Here is a tiny trained network, its code and every weight. The questions are about switching its units off for an input and a target symbol, where a switched-off unit gives its printed mean instead of its output.

import numpy as np


def w(rows, s, z=0):
    codes = np.array(rows[::2]) - 128.0
    scale = np.full(codes.shape[1], s)
    scale[-1] = z or s
    return codes * scale


def softmax(a):
    e = np.exp(a - a.max(-1, keepdims=True))
    return e / e.sum(-1, keepdims=True)


def log_softmax(a):
    a = a - a.max(-1, keepdims=True)
    return a - np.log(np.exp(a).sum(-1, keepdims=True))


def net(x, mask):
    ids = ['Γαβεημξψ'.index(c) for c in x.split()]
    T = len(ids)
    res = E[ids] + P[:T]
    u = 0
    for l in range(3):
        r = res
        for j in range(2):
            rows = slice(3 * j, 3 * j + 3)
            q, k, v = (r @ M[l][rows].T for M in (Q, K, V))
            z = softmax(np.where(np.tri(T) > 0, q @ k.T / 3**0.5, -1e9)) @ v
            o = O[l][rows]
            res = res + np.where(mask[u + j], z, o[:, -1]) @ o[:, :-1]
        u += 2
    return log_softmax(res[-1] @ U[:, :-1].T + U[:, -1])


Q, K, V, O = {}, {}, {}, {}
E = w([
[202,94,25,106,154,76,176,181,154,120],'Γ',
[139,208,51,109,103,79,97,123,142,63],'α',
[162,86,8,203,86,40,157,94,128,115],'β',
[93,127,68,136,35,135,169,141,198,119],'ε',
[194,88,183,177,102,125,175,75,180,24],'η',
[73,101,56,111,217,99,153,58,179,110],'μ',
[117,89,112,131,100,4,90,109,168,194],'ξ',
[167,215,111,173,155,88,189,112,156,184],'ψ',
],0.014)
P = w([
[69,112,213,109,101,118,179,149,11,2],'0',
[118,114,120,166,152,158,82,78,70,167],'1',
[106,133,114,189,156,149,83,108,127,171],'2',
[89,137,103,165,167,124,85,125,153,176],'3',
[95,133,116,150,153,116,98,135,197,151],'4',
[79,147,121,157,156,111,94,139,206,149],'5',
[95,126,112,144,165,91,106,142,181,158],'6',
[99,112,128,98,146,92,116,118,165,138],'7',
[72,110,144,125,128,93,131,120,140,139],'8',
[86,79,153,94,119,95,146,110,97,141],'9',
],0.0063)
Q[0] = w([
[183,116,172,121,111,250,110,106,138,139],'0.h0',
[147,121,166,61,162,88,179,23,88,81],'0.h0',
[6,74,132,123,86,194,74,187,70,138],'0.h0',
[103,115,150,33,110,154,161,71,92,123],'0.h1',
[193,59,165,208,74,175,87,59,106,39],'0.h1',
[250,152,217,128,56,102,172,114,184,45],'0.h1',
],0.011)
K[0] = w([
[175,71,38,144,147,96,91,57,116,191],'0.h0',
[82,108,155,49,55,145,160,171,43,179],'0.h0',
[174,182,144,197,160,150,134,78,119,199],'0.h0',
[116,87,76,160,51,138,196,107,3,193],'0.h1',
[144,114,254,48,159,196,121,145,72,170],'0.h1',
[141,48,205,144,144,137,138,87,89,73],'0.h1',
],0.0097)
V[0] = w([
[139,169,115,91,134,86,165,122,114,127],'0.h0',
[128,133,87,84,127,139,104,128,126,153],'0.h0',
[76,142,112,155,110,172,174,165,128,138],'0.h0',
[135,140,116,115,163,126,101,75,249,107],'0.h1',
[131,162,82,168,79,127,137,99,112,94],'0.h1',
[150,124,148,129,119,112,81,193,207,141],'0.h1',
],0.011)
O[0] = w([
[109,136,164,156,123,41,132,165,146,111,192],'0.h0',
[105,158,80,105,162,123,87,173,114,159,75],'0.h0',
[111,113,80,66,57,144,173,104,203,108,105],'0.h0',
[78,96,136,133,99,171,160,83,1,125,233],'0.h1',
[167,161,86,186,112,142,105,117,113,95,254],'0.h1',
[192,129,158,121,81,141,103,112,67,188,109],'0.h1',
],0.009,0.0059)
Q[1] = w([
[99,57,134,120,125,98,146,198,142,54],'1.h0',
[122,132,129,155,140,65,89,17,182,92],'1.h0',
[178,159,103,173,105,97,248,132,82,176],'1.h0',
[35,110,99,209,122,98,191,56,105,98],'1.h1',
[203,122,120,167,79,79,215,101,157,174],'1.h1',
[115,78,113,112,191,164,183,181,200,157],'1.h1',
],0.011)
K[1] = w([
[163,108,68,130,56,153,83,91,108,155],'1.h0',
[157,143,81,157,118,145,254,187,65,119],'1.h0',
[158,247,71,109,108,118,164,102,113,189],'1.h0',
[71,34,102,143,159,65,231,224,115,30],'1.h1',
[91,232,213,89,174,101,180,197,131,48],'1.h1',
[104,87,79,37,119,136,122,48,89,139],'1.h1',
],0.0089)
V[1] = w([
[184,239,129,124,139,145,149,107,136,135],'1.h0',
[127,147,129,106,98,99,116,118,166,38],'1.h0',
[91,148,150,120,73,96,131,50,103,130],'1.h0',
[103,118,140,1,131,149,136,125,126,120],'1.h1',
[83,158,148,185,84,169,78,156,58,215],'1.h1',
[106,66,115,113,95,118,71,105,76,62],'1.h1',
],0.007)
O[1] = w([
[123,147,210,22,122,88,209,82,146,49,146],'1.h0',
[91,129,160,96,161,174,60,148,159,131,154],'1.h0',
[88,149,166,136,100,66,85,103,194,99,138],'1.h0',
[117,193,141,151,50,130,88,106,105,144,34],'1.h1',
[169,120,76,158,154,131,147,1,231,111,2],'1.h1',
[183,145,161,101,93,147,117,158,159,72,150],'1.h1',
],0.0074,0.014)
Q[2] = w([
[64,160,147,89,138,89,101,158,128,110],'2.h0',
[128,90,94,130,148,156,37,104,138,166],'2.h0',
[139,182,170,106,178,194,155,133,137,187],'2.h0',
[44,96,157,101,93,3,119,243,69,89],'2.h1',
[182,142,167,96,99,120,54,140,136,180],'2.h1',
[84,180,142,132,153,127,117,219,105,80],'2.h1',
],0.013)
K[2] = w([
[183,94,142,130,81,58,136,157,131,71],'2.h0',
[161,167,105,178,127,186,89,128,76,154],'2.h0',
[156,79,50,164,68,124,160,25,76,135],'2.h0',
[81,142,118,185,135,129,180,224,134,6],'2.h1',
[100,123,95,154,132,167,166,59,142,139],'2.h1',
[97,138,111,64,146,150,176,174,136,116],'2.h1',
],0.014)
V[2] = w([
[152,185,207,135,163,191,96,161,157,80],'2.h0',
[134,254,119,118,174,133,54,172,170,130],'2.h0',
[167,131,13,129,122,98,120,62,190,63],'2.h0',
[43,154,101,219,157,135,158,58,167,127],'2.h1',
[118,175,209,85,130,132,166,104,98,158],'2.h1',
[141,131,81,171,165,163,49,114,47,139],'2.h1',
],0.0063)
O[2] = w([
[185,194,148,107,167,166,189,74,125,111,209],'2.h0',
[98,209,179,110,127,86,168,148,125,182,163],'2.h0',
[136,127,97,177,125,138,164,181,142,117,48],'2.h0',
[126,158,64,103,100,130,195,137,3,103,10],'2.h1',
[38,104,187,169,131,122,118,120,145,41,2],'2.h1',
[135,162,198,112,104,74,134,137,149,36,65],'2.h1',
],0.0079,0.0066)
U = w([
[178,119,166,126,89,200,109,104,123,113,134],'Γ',
[144,121,69,196,65,73,111,119,194,78,252],'α',
[30,121,104,83,157,147,143,127,133,112,72],'β',
[101,151,90,67,3,210,143,125,214,152,218],'ε',
[115,111,165,74,89,87,58,132,166,170,59],'η',
[172,101,105,51,119,152,146,209,123,137,41],'μ',
[122,202,149,93,100,100,201,112,191,140,87],'ξ',
[120,225,98,72,81,129,45,135,83,72,70],'ψ',
],0.0058,0.0034)

Each question gives the input, a string of symbols that net reads in full, and the target symbol t.
The units are the heads (3 rows each of Q, K, V and O). Each row of codes is followed by its name. A weight is (code - 128) times the scale printed after its matrix; where a second scale follows, it is the last column's (O and U).
mask holds one flag per head, layer by layer. A switched-off head (its flag False) gives its mean, the last column of its rows in O, instead of its output. The means were averaged over made-up inputs and are rounded, as every weight is.
A unit's drop is (log p(t) with every unit on - log p(t) with that unit switched off) / (log p(t) with every unit on - log p(t) with every unit switched off).
The circuit of an input: a set's keep is (log p(t) with only the set's units on - log p(t) with every unit switched off) / (log p(t) with every unit on - log p(t) with every unit switched off). Starting from all 6 units, units are removed one at a time, each time the one whose removal leaves the highest keep (on an exact tie, the one counted first), for as long as the keep stays at least 0.8.
circuit, biggest first: the units of the circuit, biggest drop first
unit that matters most: the unit with the biggest drop
heads that matter: for each layer, one digit per head in row order, 1 if its drop is at least 0.15 and else 0, layers parted by /
drop of u: that unit's drop, to one decimal
input ε μ ψ ε ξ Γ β ξ ψ, target ε: circuit, biggest first : [0.h0, 1.h1]
input ψ μ ξ, target β: circuit, biggest first : [2.h1, 0.h1, 1.h1]
input ψ η α, target β: unit that matters most : 2.h1
input η ξ β, target Γ: heads that matter : 11 / 01 / 10
input ψ ξ β ε, target β: circuit, biggest first : [2.h1, 0.h1, 1.h1, 1.h0]
input α β α ε ξ μ ψ α ψ ψ, target ξ: circuit, biggest first : [1.h0, 2.h0, 0.h1, 0.h0]
input ε η ψ β, target ε: circuit, biggest first : [0.h0, 1.h1]
input μ ε Γ η β Γ β η ψ, target ψ: circuit, biggest first : [0.h1, 2.h1, 1.h1]
input ψ β β ε Γ β μ ξ β, target β: heads that matter : 01 / 01 / 01
input Γ Γ β ε ψ ξ α ψ, target η: circuit, biggest first : [0.h1, 2.h1, 2.h0, 1.h1]
input ψ β η, target β: circuit, biggest first : [0.h1, 2.h1, 1.h1, 1.h0]
input α ψ ψ ψ Γ ε β μ, target ξ: circuit, biggest first : [2.h0, 0.h1, 1.h1, 1.h0]
input Γ ψ ε α μ, target η: circuit, biggest first : [2.h1, 0.h1, 2.h0, 1.h1]
input α ψ η, target ξ: heads that matter : 01 / 10 / 10
input α μ η β β Γ, target ξ: circuit, biggest first : [2.h0, 0.h1, 1.h0, 1.h1]
input μ ξ β β Γ μ α ψ ψ ξ, target ψ: unit that matters most : 0.h1
input α ψ Γ ψ Γ, target ξ: circuit, biggest first : [2.h0, 1.h0, 1.h1, 0.h1]
input β μ ξ, target μ: circuit, biggest first : [0.h1, 2.h1, 1.h1]
input μ β ψ, target ψ: circuit, biggest first : [2.h1, 1.h1, 0.h1]
input ξ β η ξ β Γ ξ, target α: unit that matters most : 1.h1
input α β β ε ψ β β, target ξ: drop of 1.h1 : 0.1
input α β Γ β ψ ε, target ξ: drop of 1.h0 : 0.4
input Γ Γ μ β η Γ α ψ Γ Γ, target η: drop of 2.h0 : 0.2
input ε μ ψ Γ ε ψ ξ ψ μ η, target ε: drop of 2.h1 : 0.1
